Each row is shifted at random along 8 fixed directions that mean nothing.
Known rows, with every way that one mark hangs from another
q16(q338(q983) q568(q125(q761 q770) q672)): [  26   -2  125  146 -238 -211  -55  -80  159 -167   96  166 -170 -152
 -169 -141  -16  106  -85  -59 -217   20  291   58  -96   71 -357    3
 -289 -321 -124 -268 -152  191  302 -486  -54  104 -125  -78 -117 -189
 -253  -86 -222  -61 -221 -359  -65  -74   11  -11]
q857(q125(q672 q761(q770)) q983): [ -31  -71 -139 -146  -87  -79  175  255   33   21  125  119   17  -25
  130   99 -190 -135 -210  -83 -290   17  147   13  144  -35 -183  182
  -42 -175   44 -149  136  207  -70   17   21  117  260   -4 -137   54
 -263  -15  -40  121 -202  -21  100 -224  214 -157]
q857(q125(q672(q16 q568 q770) q761(q896)) q983): [  23 -126  331  162   36  -85 -257  129  397  -81   81 -127   -2 -233
   10 -109 -108   69  178  -56 -199  140   70  101 -120  -60 -248  115
   38  -12  116 -238   88  305  231 -180  105  184   -5  -44   90   19
 -246   87 -123  -15 -323   81  -27  -30 -231  -51]
q375(q16(q672(q125 q568 q770)) q338(q983)): [  68 -172  267  104  177  340 -395  106   89   57 -210   13  -33  -59
   73 -113 -160  -71  134  129 -250  203   31  139 -142   -8  172   31
   55   90  -72  -32   27   72  -55    4  285  126  -94 -114 -128  -38
   51   92   42  -32    1  136  186 -384 -250 -233]
q86(q89 q857 q896): [  35  -46   88  301   43  175   18   63  -86   29   94  151  -27  116
  118   12   76   75  108   77   62  -37   77  125 -170  173 -190 -173
  190  177  -88 -176  -58  168  132   39 -142   70   57  -11  -37   44
  -34  170 -277  -32  -97   93 -208  186   11   -2]
q761(q672 q770(q125) q896(q89 q857(q983))): [  -5  219  -98   36 -124 -364  101 -254 -370 -125  -61  103 -134    2
   71 -260  211  237  321  -79  -72    1  207    6 -138 -165 -107 -128
  -58 -262 -211 -102 -263  107  218 -473   58  162 -293 -116  258   71
  344 -248 -234   71 -263   85    1    1 -191 -474]
q672(q16(q338(q983) q568) q125(q770(q761(q896)))): [-221 -132 -109  -70  280  262 -208  310  175  -49  122  115   20  -16
   60   32  -45  -65   37  -75 -102   -7  160   62   -7 -114  243   21
  -19  226   48  -35  -50  -36 -105  -19  309  271  -47  -98 -101  144
  -17  206 -181  -76  -19  174   68 -162  209 -220]
q172(q86(q89) q312(q857) q375(q338) q983): [  80   -2   15  233  184  362 -173 -127 -136  199   43  -81  100  165
  144  121   10   22 -110   11 -121  152   23  222  -39  167  192 -240
   44    3 -184  -21 -122  -87 -130   82  239  -11 -280   88   78  246
 -126  191  -14 -225   72  287 -120   86 -185  140]
q125(q672(q568) q761(q770 q896(q857))): [ -91  -35  -72  -64  -52  -80   19  -52  176   95 -149  -87 -125   -1
 -260   70   11  -68 -135 -299  -47  -72  187  -23 -252   12  -80   10
   -4  -66 -197   54   91    7   66   21   14 -321 -150  127   -2   42
 -355   58   11   56  -52   12 -238  249   46  106]
q172(q86 q312(q857(q983))): [-168   61 -138  108  187  105  -74  -76 -162  125  -42 -191  -65  201
  -94  143  143   88 -224 -101  -78 -127  115   54  -11  189  170 -140
  -42  -33  -86  139 -155 -189  -41   44  291 -231 -303  202   64   37
   18  237  -93 -294  285  284 -185  366   51  232]
q89(q896(q770 q857(q125(q761) q983))): [ -14   72 -147 -109  -78    2  124   66  -98   42   25   53  125  -97
   81  126 -273  -55 -217 -180 -216   78 -108   61   -1   -6 -311   93
  -31 -100  -55 -119   86  128  -20  124   34   68  105   29 -150  114
 -271    2   68  126 -190  -11  -22   21    9   17]
q338(q16(q568 q672(q125(q761(q896)) q770)) q983): [-125  108  -29   54   46  129   -1  157  227 -186  -43  221  -75  -66
   -4  -73  -30   11  108 -271  -61  -82  106   30 -109 -183  -84 -124
 -105 -120   96  -76   65  246   83   26  158   59   -8   24  -13  -91
  -69   24 -124  131  -59   55  -51  -21   -4  -45]
q770(q125(q672(q16 q568)) q761(q896(q89 q857))): [-218 -181 -200 -111   76  -15   74  176   63  -11  -35   11   60  -17
   37  142  -79 -139  -53 -253  -15   27   30   78  -63 -115   57   87
   84  145 -155  -88  179   -9 -178  271  138 -164  127   98 -151  186
 -179  124   74  305 -186   73 -160  156  209   29]
q857(q125(q672(q16 q568) q761 q770) q983): [-177 -122 -120 -209   -9  -86   95  177   61  136  -96 -107 -100   -7
  -55   85 -169 -168 -209 -106 -331   80   87   -5    3   10  159  123
 -136 -175  -43  127   45  -90  -75   39  219 -309   14  143 -168   24
 -160  125   25  -53   89   91    0    7    9   42]
q312(q857(q125(q672(q568) q770(q761(q896))))): [-119 -411    6  -55    3  -24 -279  191  250   93  198 -208 -142 -151
 -267  204 -130 -153 -184  -14 -142  -64  220  107  -98    0    6  252
   97    1 -191  -72   41 -122   29  -84  137  -51  -98   30 -200   61
 -412  225   38    2 -179    9   19  -60  187   33]
q86(q89 q896(q770(q125(q672)) q857(q983))): [-225  -84 -127 -142  -40   51   30 -144 -304   96 -159  -85 -205   70
 -183  165  -41  -68  -69 -122 -175 -161  121   68 -283  157  -78  -31
  -94 -169 -395  118 -109 -254   43  -99    7 -574 -123  189 -187  -93
  -64  -74   99  -16  220  -66 -149  176 -138  218]
q672(q16(q338) q568): [-141  100    9   22  146 -157  204   37  -93  -50  -62  -98 -146   39
  -44   13  143   77  -30  166  -90   30  118  127   91   45    3  -77
 -148 -142 -172   26 -172  -85  155 -212  205  -58 -208 -104   59  -85
  188  100 -167 -175   17   73 -115   64    6  -31]
q761(q770(q125(q672)) q896): [-106  -62 -275  -78  -10   40  193  175  -75   97   -8  177  -51   74
  -15   60  -14 -109  -74 -132  -10   25  239   28  106 -128   46   59
   89  -24  -38   -7  118  112 -180  195   65    8   73    2  -19  173
 -197   57  -67  178 -142  117  -51   38  324 -147]
q770(q125(q672 q761(q896(q89 q857)))): [-145 -183 -125 -132    8  -14 -124  -73 -130   88  -26  -30  -23   69
  -89  -46 -100  -39   10 -164 -183  -24  236  -44 -206   38   53  -37
  -64  -77 -266  109  -70 -204  127 -112  126 -145 -219   56 -121  167
   -3    5  -80  -14  -68   62  -85  -67  -30 -204]
q338(q16(q672(q568 q770(q125))) q983): [ -93  -84  112  230  143  367 -259   33  133  122 -214  131 -252   -5
 -167   83  -91 -194   54 -255  -40   26   88    7 -325   36    0  -27
  -35   60  -45   -5   43  217 -138  266   64 -393   54  269  -96 -147
 -230  122   70   53  227   90   -6  181  -62  210]
q568(q672(q16(q338) q125(q761(q896(q857)) q770))): [  20  -67  -43  -24 -109  111  -95  -82  115   14 -113  101   11 -179
    2 -216  -51   50   95 -170 -195  211   88   84 -200 -179   75  -53
  -72   18 -113  -18 -126  220  -42  -14   62  -29 -192   69 -126  122
 -259   50  -91  116 -228   89  -81   -5 -126 -116]
q896(q89 q770 q857(q125(q672(q16)) q983)): [-227  -93 -172  -15  -25  -84   96  294   20  -60   62  -29  -33  125
  175  308  -84 -155 -189 -312 -175 -315  -28 -124 -168  201 -116  103
   27   65 -100 -176  235  116  -71  214   28  -62  367  266 -304 -216
  -57  221  -69  110  151  -77 -126  237  324  211]
q16(q672(q125 q568)): [ 119   24  259  272   84  347   23    7   48  -20  -28  134  -62  -53
  184  -35 -102   63  198 -108   67  242  -38  145  -80  -24  -91 -149
  147  -90  152 -102  155  403   -7   96  -24   34   31  -19   79  -80
   17  -46   64   39 -172  156   13   59 -119 -148]
q86(q172(q375(q338) q983) q896): [ 174  -57  197  237   35  148 -104   52  187   13  183  -25  115 -108
    9   83  -78  -22  -56  194   -8   88   31  317    4  167 -427   10
  150   47 -156 -369   61  173  106  -25  -60  235  -12 -139   10   89
 -421   91    5  -19 -305  -99 -171   43  -37  219]
q375(q338(q16(q568(q672)) q983)): [ 103  239  159  179  164   18 -180 -161 -107  -47 -233   31  115  -90
   21 -379   41  275  137   95  -58  165   52   71   55  -51 -130 -289
  -59  -66   -6  -84 -198  170  318  -25  213  258 -233  -71   85  117
  116  112 -322  -11 -170  131 -170   86 -178 -109]
q568(q125 q672(q16(q338))): [-140  -50   81  100  -11  206  346   42  -51  -87  -48   79 -327  180
   95  305   19  -44 -143  -43   -2  -96  208  132  -46  253   38  -80
 -216 -123   21  -88  121  153 -148  -13  -14 -299  115   37    9 -358
   -3   11   98  -63  246  -25  -72  262  294  133]
q89(q896(q770(q125))): [-129 -117 -271   29   91    5 -141   69 -266  228  -52  128   -9   75
  -40   -7  -39  -77 -125   21 -177   80  162   10  -25   22   60  116
   54  143 -253   57 -158  -93  -87  137  169  126  -97   12 -132  276
  -42  232 -210  -38   -6   84    5  -31  126 -161]
q375(q16(q338(q983) q568(q672(q125(q761 q770))))): [ -41 -139   25 -147  149  473 -201  129  125   50 -130   33  -12  -47
  -41   38 -281 -148 -118  -98 -255  150  134  102 -102   20  205   -8
 -101   41   12  100   85  -38 -149   89  227  -93  -85  -11 -242   24
 -237   66  149  -12   81   57   79 -226   11  -23]
q896(q89 q770(q761(q672)) q857(q125)): [   6  -37  131   43   76   99  -43  -33  -74  -41   76 -148  -99  -54
  104  179 -136   58  150 -222   80 -110   -8   69 -237   88 -197  -85
  117    1  -43 -155  168  172  136  -17   55   59   14   60   90  -62
   29  -25  168   45 -170    2  -44  151   55   -4]
q86(q89 q172 q857): [ -17  107  -32  -22   67  111  339  -84 -197   -9  -70  -84  -12 -101
  -99   62  -53   82  119  113   74   72   16  319   -1   17 -308 -159
  150  -62 -185    5  -15   32  110   40  -42 -230 -176   -3   42   39
 -144    2   95   66 -197   -2 -324  216  -87  229]
q672(q16(q338) q125 q568 q770(q761(q896))): [-139 -106   52  117   67 -130 -107  102  126  -96   20   86 -127  -67
   69 -103  187   72  175   48 -141   67  164  117 -114 -166  132   68
 -103   24 -162 -125 -221  126    6 -281  235  153 -134 -119   86   27
  102   89 -243  -67 -151  109   59 -125  -96 -265]
q338(q16(q568 q672(q125(q761(q896(q770))))) q983): [-296   25 -214  -71  114  102  -83  121   13 -101  -96  182 -186  127
  -27   67   10 -116  -73 -279 -175 -306  237 -118 -226   -4  147  -61
 -201 -100 -131   99  -56  -86   62  -32  202  -58  -47   43 -127  -89
   91   68 -143  -16  286   34   17  -75   97  -85]
q375(q16(q672(q125(q761) q568 q770)) q338(q983)): [  77   14  206  165 -159 -150   77  286  392 -216  -29   48   21 -127
   25  -61  -34   85   22  -81  -56    4  -61   54   18  -65 -247  -46
  -40 -134   39 -278  271  318  218   12  162  203  121  -79  -74 -212
  -89  154  -87  131 -293 -102 -142   25   68  120]
q89(q896(q770(q761) q857(q125(q672)))): [   3  -25  -83  -91 -215 -263  103 -123 -263   26  100  104   -5 -186
  135 -100 -171   49  -98   45 -231  165   23  113   52  -92 -299   81
 -154 -356 -274 -131 -189   91  157 -225  -12  195 -110 -149  -78  222
 -102 -187  -20  147 -446  -60  103 -338 -228 -301]
q172(q312(q375(q16) q857) q983): [ 107  -42    4  113   42  340  -48   -9  -21  146   22  -44  -15   -2
  -76  166 -101 -190 -229   17 -165  145   49  267    2   57  -10   62
  -44 -178 -131  -47 -103   55 -201  126   71 -184 -193  118 -136  118
 -399  143  196   91  -41  217    3 -158  -97  208]
q857(q125(q672 q761) q983): [  99   42  177  -76   16  128   54  -74  -92   50   10  -61   73 -141
   92 -114 -280   84   44   -1 -215  277   37  103  103  -33 -226  -67
  -88 -333  145    0    7  174  181 -101   84  -11  -78  -32   49  105
 -104 -140   73  -40 -272  154   51 -154 -239 -160]
q761(q672(q16) q896(q770 q857(q983))): [ -55   -6   29  -60   92  -26  -53   49   -7  -67   15  -47 -178 -121
   52  100  -61  -90   55    0 -120 -103  131  198 -103   27 -196  155
   16    0 -137 -195  -28  121   80 -202   25  149  -63 -146  104   21
  -99  -44   88  141 -143   78   92 -154  -58 -126]
q375(q16(q672) q338(q983)): [ 170   13  436  230   55  406  -55  -37  -10   33 -111  -49 -139   30
   46   56 -147   50   51  109   82   69   53   34  -91  213 -140 -263
  -86 -150  107  -59  139  195  191  -15   17    3  -94  -63   37 -157
   32   36  127 -138   20  119   -3  -21  -90    6]
q375(q16(q568 q672(q125(q761 q770))) q338(q983)): [  -2 -239  296   -3    7  215  -93  395  384 -127  196  -60 -163  -82
  -71  235 -301 -134 -122   78  -87 -118  132  104   11  174 -176   -2
  -91 -166   43 -174  326    1  219 -223  129  235   34 -204 -208 -249
 -140   76  152  -90  -89 -186   78 -332  213   11]
q672(q16(q568) q770): [ -54  181   15    8   93 -255  199   41  -93  -82  -75  -30  -82 -156
  -66 -169   57  114   99  230 -123  157   77  292  201 -180 -236  -17
  -57 -228  -97  -76 -187  110  191 -274  207  145 -278 -144   82   23
   63    2 -143   15 -284  -49  -67 -182 -164 -102]
q761(q770 q896(q89)): [  -7  282 -208 -141    1 -200  356 -149 -252  -22 -177  -91   27 -137
 -171 -116   78  227  132  -40   41  114  120  200  131 -288 -235 -119
   62 -217  -90   30  -11   93  154  -50  174    3 -334  -74  187  134
  -24  -70  -10  150 -346   46 -228   85  -63  -61]
q770(q125 q761(q672 q896)): [ -52  100  -71    3  -86  -12  273 -209 -305   40 -143   89 -261   73
  -42  -33  130   96  119  -75  142   72  269   41  -53 -132  113 -157
 -158 -292  -77   90 -154   57   -2 -125  106 -282 -231   18  302  121
  102 -135   60   40  -88  199  -19  232   37 -182]
q338(q16(q568(q125 q672)) q983): [ -85  182 -154   76  175  -52 -218 -145 -184  -46 -290  145  145  -43
  -32 -410  104  187   19  -31 -229  145  191   86   29 -118    3  -47
  -28  117  -69  -36 -299   82   89   93  293  125 -174   39 -102  141
   15  196 -411  107  -61   46 -173  112    9  -67]
q770(q761(q672(q16(q338) q568(q125)))): [ -14  147   -1   55  -70   -7  360 -143 -134  -53 -208  135 -161  -38
   71  -22  115   67   61  -88   14  254   85  122    5 -148   72 -110
 -197 -205  -25  -53  -96  228 -150  -25   89 -272  -26   48  135  -30
    0  -86   71  126 -126   95  -74  234   33  -40]
q770(q125 q761(q672(q16) q896)): [-157 -144  -14    9    3   73  204   15 -176   37  -12  132 -417  149
   89  187   59 -133   52   22   42  -47  343   78  -91   13  224    5
 -216 -159  -97    7  -93   22 -132 -176   62 -214  -59  -62  221   54
  114  -83  114   21   67  208  181  -43  124 -270]
q86(q89 q172(q375) q896): [ -70   -2  -42   75  -49 -163  239  -42 -129  -51   93  -61 -113  -23
 -107  103  128   63  -30  198  -32 -100  175  293  -57  120 -324  -11
   32 -105 -370 -147 -111  -46  187 -213  -54 -137 -165  -76  -14  -41
 -147   60 -119  -18 -128 -169 -254  116  -58  254]
q86(q172(q312 q375(q16(q672(q125))))): [ -20  -61  106  178   59  284   86   81  -33  -75  164   50  -74  113
  284  108  -32  -43    3   78  -32   28   68  204  -19  161   86  -83
   27 -111  -44  -85   83  120 -114  -44   69  126  -56 -112   15  -68
   59   11   83  -89   14   74   24 -116  -16  -20]
q312(q375(q338(q16(q568) q983)) q857): [ -11  104   68  170   43   60   55   51   -1  -34  -37   28 -171   50
 -215  133   60  -47 -129  -29  -19 -184   60   -3  -48   88 -130 -197
 -215 -318 -161  -63 -141   13  190  -61   77 -158 -137  116 -133 -193
  -36  195 -174    3  112  140 -142  115   65  191]
q857(q125(q770(q761(q672(q16) q896))) q983): [-134  153 -176 -307  106  124  394   70 -229   16 -119  -81  -89   -5
  151   81  -80   42   71  -77   31  115   38  152  180 -230  298 -106
  -37 -151  232  147   81   21 -192  105  335 -138  -97  -32  258  167
  125  -46  207   64  -54  381   43  154   81 -172]

Rows
[ 104   24   42  164   99  128 -127 -141 -253   79 -147  212   46  -27
  283 -343   50  102  121  192 -252  344  127   95   -1  -72  119  -90
  -50   63  -78  -51 -345  274  -58  -40   47  233 -130  -63  -31  237
   88   56 -305   -9 -171  204   89 -246 -219 -418]	q568(q672(q16(q338)))
[ -19 -159  112   96   -1   11 -223  -50   28   79  -20   10 -166 -147
  -69 -149   -8   58  100   10 -108  168  147   98 -163  -88   44   18
   20 -107 -138    8 -154  100   82 -200  134  -23 -236   11  -36   52
  -20   42  -51  -91 -183   -3   60 -117 -146 -195]	q16(q672(q125(q770(q761)) q568))
[-110  -43 -244  -18  207   17 -163  215  -36  -91    2   96  121  -66
  115  -18  -47  -98  154 -155  -74    2   57   99  -78 -178   -5   98
  295  340 -161 -197   73   71 -107  142  159  394   73  -34 -151  234
  -45  142 -123  323 -264    0  -61  -61  225 -213]	q761(q672(q16(q568)) q896(q89 q770(q125) q857))
[ -48   88 -215   52  -43  -25  128  -36 -246  118 -144   91  -23  109
   30   96   -5  -55  -92 -287  -37 -102  -18  -61 -218   81 -116  -72
   44  -27 -228  -32   24  148  -35  201  -18 -130   30  223 -155   -9
  -28  120  -66   94   41  -26 -171  215   76   91]	q896(q89 q770 q857)
[-165  -40   11  -26  -58  -89  127 -155  -50 -167 -149  -62 -197  -95
  -78   27  118  168  104  -52  -76   -6  229  208 -153  -98  -21  -32
 -188  -88 -137 -103  -62   96  -22 -215  179 -216 -191   29   78 -147
  -39  -49   53   54  -89 -125 -146  141  -13   51]	q568(q125 q672(q16(q338) q770(q761(q896(q89)))))
[-187   -8 -253 -135  -64 -289  358  113 -208  -76   92   69 -152  104
   12   59   67   45   35  -56  -23 -133  276   51  131  -76  -36  -39
  -42 -277 -149  -22   77  -51  111 -193  116   96  -88 -163  106   33
  186  -98 -118   75 -178   20  -59  -79  188 -280]	q761(q770(q125(q672)) q896(q89))
[  43 -131   45   91   62   99  -64   98  -58   14   79  197    2  -75
  246 -176  -77   46   68  147 -208  264  140  205  122   -9   73   16
   21   91   52 -182  -85  266  -66  -85   83  410  -10 -199  -71  111
    8   89 -224  -11 -250   72   86 -255   50 -351]	q568(q125(q770) q672(q16(q338)))
[  99   43   10   70  -95  118  303  287   74 -190  -14  169   35  -29
  151  114  -75  -88 -103  -45  -63   43 -168  139  170 -124  -10  -57
    0 -268   -9 -189  205  217  -96  202   96   49  158  -82 -241 -165
  -22   94   51  348 -208  178   -8 -130  110    6]	q312(q375(q16(q672(q125 q568)) q338(q983)) q857)
[  70    8   37  -40   22  249   -2   86  219  -36   17  -27   76 -199
 -120  110 -222  -58   28 -284   79   99   42  151  -58 -101 -339   56
  158   84  114 -201  263  264  -32  216    0  -81   99   91   39  105
 -514   15  233  301 -344   72 -153  304  222  179]	q770(q125(q761(q672 q896(q857(q983)))))
[ -24  -80  -19   -8 -150  -27   77  -16  -69   37   26   92 -190 -145
  -45  -80  -31   47   18    8  -71  105  159  112  -22 -135  -70   -9
  -83 -280 -102  -11 -120  168   47 -167   69  -66 -167   33  -63    2
  -70  -31   20   16 -231  -63   53 -139   -8 -133]	q16(q672(q125(q770(q761))))
[-160 -329  -27    3   32  -16 -255  168  184  111   62  -55 -162  107
 -114  113  -40 -115  -65 -150 -190 -225  338  -72 -302  172   52   91
   -5   83 -169   -4   81  -57   96  -83  110  -25  -68   98  -82   25
 -133  222 -170 -125   65    4  -51  -87   94  -93]	q125(q672(q770) q761(q896(q89)))
[  26  141   31  280  -52  229 -156  -57   60 -140  -19  366   38   43
  101 -128   28   81   61 -352  -48    4  133 -203 -273  -20 -111 -204
  -72  -20   88 -169  -21  337   61  -46  -70  225   74   68 -129  -48
 -103    1 -293  -40  -43  -97 -105  130   88 -143]	q16(q338(q983) q568(q125(q761(q896(q770)))) q672)
[-115  180 -199 -116  -19   80  278   61  -83 -129  -87  173  -79    5
   18  -31  -30   55  -68 -155 -104   33   77  114   99  -95   72 -139
 -145 -269  -14   22   -8   62  -64  -24  177  -88  -74  -19  -68 -133
   22  -83  -41   54   12   -9  -55   61   92  -38]	q16(q338(q983) q568(q672(q125(q770))))
[ -50  144 -163  -31  102  -94  209  -26 -220   21  -11  -44   36   -7
   57   -4   42  127  -89  111 -119   98  162  306  205   -7 -151  -54
   -2 -123 -181  -48 -115  -48  114  -70  224   44 -231 -121  129  206
  -30   31  -63  -24 -195   54 -143  -39  -88   46]	q172(q86(q89) q983)
[-101  150 -323 -207 -126  167  515  115 -206  173 -177   64  -32   60
  -23  274 -139 -122 -312 -300   27   76  -50   -8  104 -121   71  -21
  -74 -225  137   98  181  168 -399  451  137 -525  211  355 -116    1
 -295   80  253  135  102   89 -105  457  345  300]	q857(q125(q770(q761)) q983)
[-143 -177   59   51  147  163 -213  134  108  -48   28  -65  -60  -58
   13  191 -104 -112   55 -107  -97  -50   85  119 -284  -48  -57  115
   86  199 -111 -187   60   89 -135  -36  137   18   36  115 -173  -25
 -187   95   58   80  -56 -102   12  -51   69  -33]	q672(q16(q568) q770(q761(q896(q89 q857(q125)))))
[ -51   42 -229   84  186  247  -98   17 -223   87   14  -32  212  119
   99  -14   40   16  -49  -96 -191   38  -67   41  -17  -11  255  -48
  183   87  -30   71 -182  -11 -270  254  205  -29  -95  261 -174  166
  -13  278 -222  -74  109  350 -132  216   48   32]	q86(q172(q312(q375 q857(q125 q983))))
[-106 -126  150   72  240  127  -56   83   27  152 -139  -86 -274   27
  -55  128  -55 -146   33   93 -133   80  113  229 -114   97   87   76
  -16   19 -102   37  -22   34  -64  -56  171 -190 -151  -27   89  -48
   -3  105   75 -129  129  154   74 -109 -180  -38]	q672(q16 q568 q770)
[ -98   18   -4  -39  184   16   10  254  -32  -66  -21    7  -84   -4
    5   20  -32  -31  -75  245 -112  -73  103  141  164  -19  -25  -82
   -1  -94 -107  -67   -7  -43   75  -94  266  266  -46 -125 -122  -74
  129  119 -135  -44  -29  -82  -10 -228  169 -156]	q375(q338(q16(q568 q672(q770))))
[-263  -43 -390 -156  150   23   68  327  -95 -104  -28  140    4  181
  349  178   26 -148   28 -310 -162 -272   39   -6 -137  -20  288  114
  147  283  -83  -96  155   39 -271  222  220  191  240   29  -78   29
  231  174 -103  235  127  227   40   35  297 -235]	q761(q672(q16 q125) q896(q89 q770 q857(q983)))
